[[142 120 147  99 135]
 [142 120 147  99 135]
 [142 120 117 123 135]] result: 120

[[110 154 115 109 152 143 144]
 [140 136 109 138 126 114 129]
 [143 139  99 142 129 113 130]] result: 136

[[133 143 114 120 125 133 129]
 [119 117 133 131 134 136 137]
 [139 100 123 142 141 132 130]] result: 117

[[118 133  99 107]
 [114 146 116 119]
 [125 144 153 152]] result: 146

[[132 131 151 118 116  98 147]
 [131 128 133 122 134 131 123]
 [141 157 130 135 140 122 131]] result: 128

[[143 122 122 122 118 123 112]
 [135 130 138 116 117 138 106]
 [120 135 140 121 126 142 127]] result: 130

[[133 132 124 118 148 127 127]
 [130 138 124 137 106 128 127]
 [136 144 124 131 120 128 124]] result: 138

[[130 107 110 142 140 101]
 [127 139 141 128 131 111]
 [128 157 148 112 118 157]] result: 139

[[151 140 100 111]
 [143 128 132 112]
 [147 126 132 106]] result: 128
---
[135 109 101 132 119 103 106] Out: 106

[[122 136 118 118 125 140 130]
 [127 118 129 147 109 108 121]
 [118 118 133 152 110 116 120]] Out: 110

[151 107 121 117] Out: 121

[129 147 127 157 132] Out: 132

[113 145 139 155 123 106] Out: 123

[[139 137 125  99 131 133]
 [127 132 132 132 110 121]] Out: 121

[[109 114 144 153]
 [125 120 125 135]] Out: 120

[124 155 134 151 143] Out: 143
---
Q: (118, 103, 127, 121, 101, 132)
A: 118, 132
Q: ((128, 126, 124, 145, 154, 119), (136, 117, 134, 122, 112, 132))
A: 128, 132
Q: (118, 134, 123, 155)
A: 118, 155
Q: (112, 130, 102, 101)
A: 112, 101
Q: (103, 121, 109, 146)
A: 103, 146
Q: (122, 99, 142, 138)
A: 122, 138
Q: (138, 116, 147, 153)
A: 138, 153
Q: (145, 103, 146, 145)
A: 145, 145
---
[[124 104 135 142 126]
 [126 119 105 117 123]
 [116 113 134 137 135]] | 134

[[146 135 104 132 139 125 123]
 [129 131 127 138 129 123 135]
 [121 129 134 122 131 134 125]] | 131

[[148 150 102 116 103 117 123]
 [105 113 155 145 124 144 101]
 [153 104 102 149 131 132 135]] | 131

[[133 143 150 146 124 117]
 [130 108 151 133 139 123]
 [146 137 138 126 109 138]] | 126

[[121 126 133 107]
 [134 134 139 114]
 [116 143 128 122]] | 143

[[110 152 126 133 116 106]
 [119 131 142 128 113 124]
 [145 123 108 129 120 119]] | 129

[[132 127 119 127]
 [101 114 126 121]
 [141 131 123 123]] | 131

[[130 136 128 154 133 128]
 [149 127 114 128 127 141]
 [133 128 117 149 146 124]] | 149
---
[105 146 145 129] ==> 129

[[132 129 118 129 132 125]
 [131 129 121 128 131 126]
 [138 131 104 130 137 120]] ==> 118

[[146 118 139 123  99 139]
 [109 147 141 157 119 120]] ==> 109

[127 157 124 146 132 128] ==> 127

[[152 135 146 112]
 [157 137 147 107]
 [123 155 129 123]] ==> 112

[[114 129 142 150 124]
 [138 115 133 119 132]] ==> 115

[[137 144 103 129]
 [136 147  99 129]
 [137 144 102 129]] ==> 102

[102 119 156 114] ==> 114

[[142 132 102 140 138  99]
 [134 100 128 134 131 134]] ==> 100

[[131 135 144 123 144 103]
 [112 119 124 142 134 139]] ==> 112
---
[[141 119 134 104]
 [106 139 120 142]
 [117 113 106 133]] yields 117

[[128 143 129 126 108]
 [135 123 116 122 109]
 [137 131 134 131 106]] yields 137

[[127 131 117 126 121]
 [129 138 114 117 101]
 [130 126 126 126 129]] yields 130

[[112 131 111 143]
 [157 152 111 114]
 [145 150 109 105]] yields 145

[[107 125 106 144 153 141 119]
 [108 146 137 112 141 149 119]
 [108 119 119 119 139 147 151]] yields 108

[[127 123 111 121 142 120 155]
 [132 131 125 118 120 137 112]
 [122 105 153 151 122 130 128]] yields 122

[[107 137 151 111 110 102]
 [118 115 101 132 127 141]
 [116 118  98 129 128 145]] yields 116

[[126 135 131 128 149 157 130]
 [125 139 153 122 148 138 123]
 [104 130 128 135 115 106 112]] yields 104
---
[140, 106, 114, 113, 147, 122, 104]
113, 147
[123, 133, 129, 123, 132, 130, 102]
123, 133
[[127, 120, 104, 127, 130, 127, 128], [129, 130, 119, 127, 135, 128, 128], [130, 123, 122, 130, 130, 128, 128]]
127, 135
[119, 156, 128, 141, 125, 140, 138]
141, 156
[130, 148, 109, 100, 131, 132, 145]
100, 148
[154, 123, 110, 118, 115]
110, 154
